Below is a small trained network, with its code and all its weights. Each question gives an input and a target symbol and asks what happens when units are switched off, that is, made to give their printed mean instead of their output.

import numpy as np


def w(rows, s, z=0):
    codes = np.array(rows[::2]) - 128.0
    scale = np.full(codes.shape[1], s)
    scale[-1] = z or s
    return codes * scale


def f(y):
    return np.maximum(y, 0)


def softmax(a):
    e = np.exp(a - a.max(-1, keepdims=True))
    return e / e.sum(-1, keepdims=True)


def log_softmax(a):
    a = a - a.max(-1, keepdims=True)
    return a - np.log(np.exp(a).sum(-1, keepdims=True))


def net(x, mask):
    ids = ['ΓΠΣΦΨαβεζηθμ'.index(c) for c in x.split()]
    T = len(ids)
    res = E[ids] + P[:T]
    u = 0
    for l in range(2):
        r = res
        for j in range(2):
            rows = slice(3 * j, 3 * j + 3)
            q, k, v = (r @ M[l][rows].T for M in (Q, K, V))
            z = softmax(np.where(np.tri(T) > 0, q @ k.T / 3**0.5, -1e9)) @ v
            o = O[l][rows]
            res = res + np.where(mask[u + j], z, o[:, -1]) @ o[:, :-1]
        u += 2
        y = f(res @ A[l][:, :-1].T + A[l][:, -1])
        res = res + np.where(mask[u : u + 8], y, B[l][:, -1]) @ B[l][:, :-1]
        u += 8
    return log_softmax(res[-1] @ U[:, :-1].T + U[:, -1])


Q, K, V, O, A, B = {}, {}, {}, {}, {}, {}
E = w([
[246,72,143,125],'Γ',
[18,185,139,153],'Π',
[186,111,130,108],'Σ',
[149,96,151,113],'Φ',
[127,107,167,107],'Ψ',
[129,171,48,169],'α',
[104,124,146,105],'β',
[148,153,94,148],'ε',
[81,79,251,60],'ζ',
[122,118,142,112],'η',
[110,117,160,105],'θ',
[179,149,59,172],'μ',
],0.0033)
P = w([
[117,112,100,87],'0',
[160,200,222,106],'1',
[146,111,185,204],'2',
[118,122,100,95],'3',
[154,212,213,106],'4',
[51,53,114,158],'5',
[131,131,85,113],'6',
[162,218,217,131],'7',
[144,82,184,254],'8',
[133,128,84,113],'9',
[175,208,222,122],'10',
[5,51,131,191],'11',
],0.0053)
Q[0] = w([
[157,58,111,94],'L0H1',
[120,155,161,32],'L0H1',
[196,194,81,98],'L0H1',
[107,8,205,207],'L0H2',
[187,21,143,80],'L0H2',
[76,152,204,203],'L0H2',
],0.016)
K[0] = w([
[193,129,126,181],'L0H1',
[135,194,195,125],'L0H1',
[171,193,86,74],'L0H1',
[132,19,191,250],'L0H2',
[214,73,144,92],'L0H2',
[53,87,184,181],'L0H2',
],0.018)
V[0] = w([
[161,218,139,98],'L0H1',
[103,85,115,147],'L0H1',
[89,44,126,146],'L0H1',
[116,138,147,154],'L0H2',
[175,116,52,3],'L0H2',
[146,127,103,75],'L0H2',
],0.0058)
O[0] = w([
[149,196,130,140,157],'L0H1',
[113,86,117,115,115],'L0H1',
[103,66,135,118,107],'L0H1',
[130,133,136,157,158],'L0H2',
[124,130,82,2,10],'L0H2',
[131,132,113,85,85],'L0H2',
],0.0062,0.0013)
A[0] = w([
[137,254,179,78,209],'L0N1',
[137,229,87,127,106],'L0N2',
[155,122,143,182,17],'L0N3',
[104,108,99,18,202],'L0N4',
[205,114,10,153,205],'L0N5',
[220,169,132,83,2],'L0N6',
[72,189,29,99,109],'L0N7',
[144,166,106,73,17],'L0N8',
],0.01,0.00073)
B[0] = w([
[201,251,150,92,255],'L0N1',
[134,101,192,85,191],'L0N2',
[156,123,161,202,168],'L0N3',
[117,123,148,5,153],'L0N4',
[147,184,7,136,160],'L0N5',
[92,206,185,139,165],'L0N6',
[15,130,132,159,164],'L0N7',
[124,83,134,188,138],'L0N8',
],0.014,0.003)
Q[1] = w([
[74,144,123,30],'L1H1',
[192,253,189,97],'L1H1',
[142,136,51,68],'L1H1',
[182,110,95,113],'L1H2',
[108,128,116,73],'L1H2',
[115,103,168,107],'L1H2',
],0.019)
K[1] = w([
[114,223,161,137],'L1H1',
[70,153,97,7],'L1H1',
[209,177,163,104],'L1H1',
[79,137,155,154],'L1H2',
[147,137,123,173],'L1H2',
[138,147,77,139],'L1H2',
],0.022)
V[1] = w([
[223,165,81,104],'L1H1',
[138,152,7,171],'L1H1',
[63,206,122,149],'L1H1',
[179,186,157,132],'L1H2',
[153,127,102,108],'L1H2',
[98,160,110,112],'L1H2',
],0.019)
O[1] = w([
[43,133,226,103,133],'L1H1',
[123,5,207,152,61],'L1H1',
[81,52,49,131,208],'L1H1',
[162,96,137,210,248],'L1H2',
[126,118,101,130,126],'L1H2',
[99,172,94,139,174],'L1H2',
],0.015,0.011)
A[1] = w([
[185,63,86,193,64],'L1N1',
[120,14,80,94,3],'L1N2',
[127,116,126,240,200],'L1N3',
[118,5,89,180,160],'L1N4',
[113,155,60,145,128],'L1N5',
[129,141,49,53,131],'L1N6',
[84,126,232,163,105],'L1N7',
[116,185,235,98,64],'L1N8',
],0.011,0.0053)
B[1] = w([
[93,172,135,5,224],'L1N1',
[50,206,208,111,145],'L1N2',
[81,119,185,232,252],'L1N3',
[212,61,44,122,208],'L1N4',
[181,164,124,79,231],'L1N5',
[78,52,159,145,184],'L1N6',
[153,150,177,40,164],'L1N7',
[89,67,30,141,143],'L1N8',
],0.02,0.019)
U = w([
[11,67,93,67,166],'Γ',
[96,246,207,23,73],'Π',
[60,117,123,211,232],'Σ',
[121,29,14,240,232],'Φ',
[173,154,87,150,135],'Ψ',
[165,110,114,141,163],'α',
[190,170,151,147,163],'β',
[94,135,254,187,79],'ε',
[219,121,3,41,6],'ζ',
[157,146,133,167,147],'η',
[169,143,129,142,127],'θ',
[194,81,207,75,76],'μ',
],0.0035,0.0024)

Each question gives the input, a string of symbols that net reads in full, and the target symbol t.
The units are the heads (3 rows each of Q, K, V and O) and the neurons (one row each of A and B). Each row of codes is followed by its name. A weight is (code - 128) times the scale printed after its matrix; where a second scale follows, it is the last column's (O, A, B and U).
mask holds one flag per unit, layer by layer, with each layer's heads first. A switched-off unit (its flag False) gives its mean, the last column of its rows in O or B, instead of its output. The means were averaged over made-up inputs and are rounded, as every weight is.
A unit's drop is (log p(t) with every unit on - log p(t) with that unit switched off) / (log p(t) with every unit on - log p(t) with every unit switched off).
The circuit of an input: a set's keep is (log p(t) with only the set's units on - log p(t) with every unit switched off) / (log p(t) with every unit on - log p(t) with every unit switched off). Starting from the 12 units with the biggest drops (on a tie, the unit counted first), units are removed one at a time, each time the one whose removal leaves the highest keep (on an exact tie, the one counted first), for as long as the keep stays at least 0.8.
units of the circuit, in order: the units of the circuit, biggest drop first
top k neurons: the k neurons with the biggest drops, biggest first
top k neurons in layer l: the k neurons of layer l with the biggest drops, biggest first
heads that matter: for each layer, one digit per head in row order, 1 if its drop is at least 0.15 and else 0, layers parted by /
input Σ Π Γ α, target Γ: units of the circuit, in order => [L1H1; L0N1; L0N5]
input Γ μ Π Π Π μ Π Π, target Γ: units of the circuit, in order => [L1N8; L1H1; L0N4; L0H2]
input Γ Γ Π Π μ Ψ Π Π Π ζ β β, target ζ: top neuron => [L1N4]
input Γ ε β μ θ, target Γ: units of the circuit, in order => [L1N8; L1H1; L0H2]
input β ζ ε μ Π Π μ Π Π Ψ, target Γ: units of the circuit, in order => [L0N1; L1H1; L0N3]
input Π Π Φ, target ζ: units of the circuit, in order => [L0N7; L1H1; L1N4]
input Γ Γ Π Φ ε, target Γ: top 2 neurons in layer 0 => [L0N5; L0N4]
input η Π Π ε Φ Γ μ, target Γ: top 3 neurons => [L0N1; L1N3; L1N6]
input Γ Π Π Σ Π ε, target ζ: units of the circuit, in order => [L0N1; L1N4; L1N1; L1H1]
input μ Ψ Π, target μ: units of the circuit, in order => [L1N4; L1H1; L0N5; L1N7]
input μ Π η ε ε Π Π ε Π ε μ ζ, target ζ: units of the circuit, in order => [L1N4; L1H1; L0N1]
input Π Φ ε Π ζ β Γ Φ Γ Π α Π, target ε: top 3 neurons in layer 1 => [L1N3; L1N5; L1N7]
input μ μ Π β Π Π, target ζ: units of the circuit, in order => [L1N4; L0N1; L1H1]
input Π Σ μ Π Π Π Π Π μ, target ζ: units of the circuit, in order => [L1N4; L1N1; L1H1]
input ε Π Π Π θ α Π μ, target ε: heads that matter => 01 / 10
input Φ Γ Φ Π Π Γ Π μ Π Π Π, target Φ: top 2 neurons in layer 0 => [L0N4; L0N1]
input Π μ Σ θ Π ε μ Π Γ Π η μ, target ε: heads that matter => 00 / 10
input Π θ μ β Π Σ, target μ: heads that matter => 00 / 10
input Π Π Γ Π Π ε β Π Σ, target Φ: units of the circuit, in order => [L1N4; L0N2; L1H1]
input μ μ Π Ψ μ ε, target ζ: units of the circuit, in order => [L1N4; L0N1; L1N1; L1H1]
input Π μ Ψ Π μ μ Π μ ε Π, target Φ: heads that matter => 00 / 01
input μ Π Π μ μ Π Π Γ θ, target ζ: top 2 neurons => [L0N1; L1N4]
input Γ Π Π Π α Π μ, target Γ: heads that matter => 00 / 10
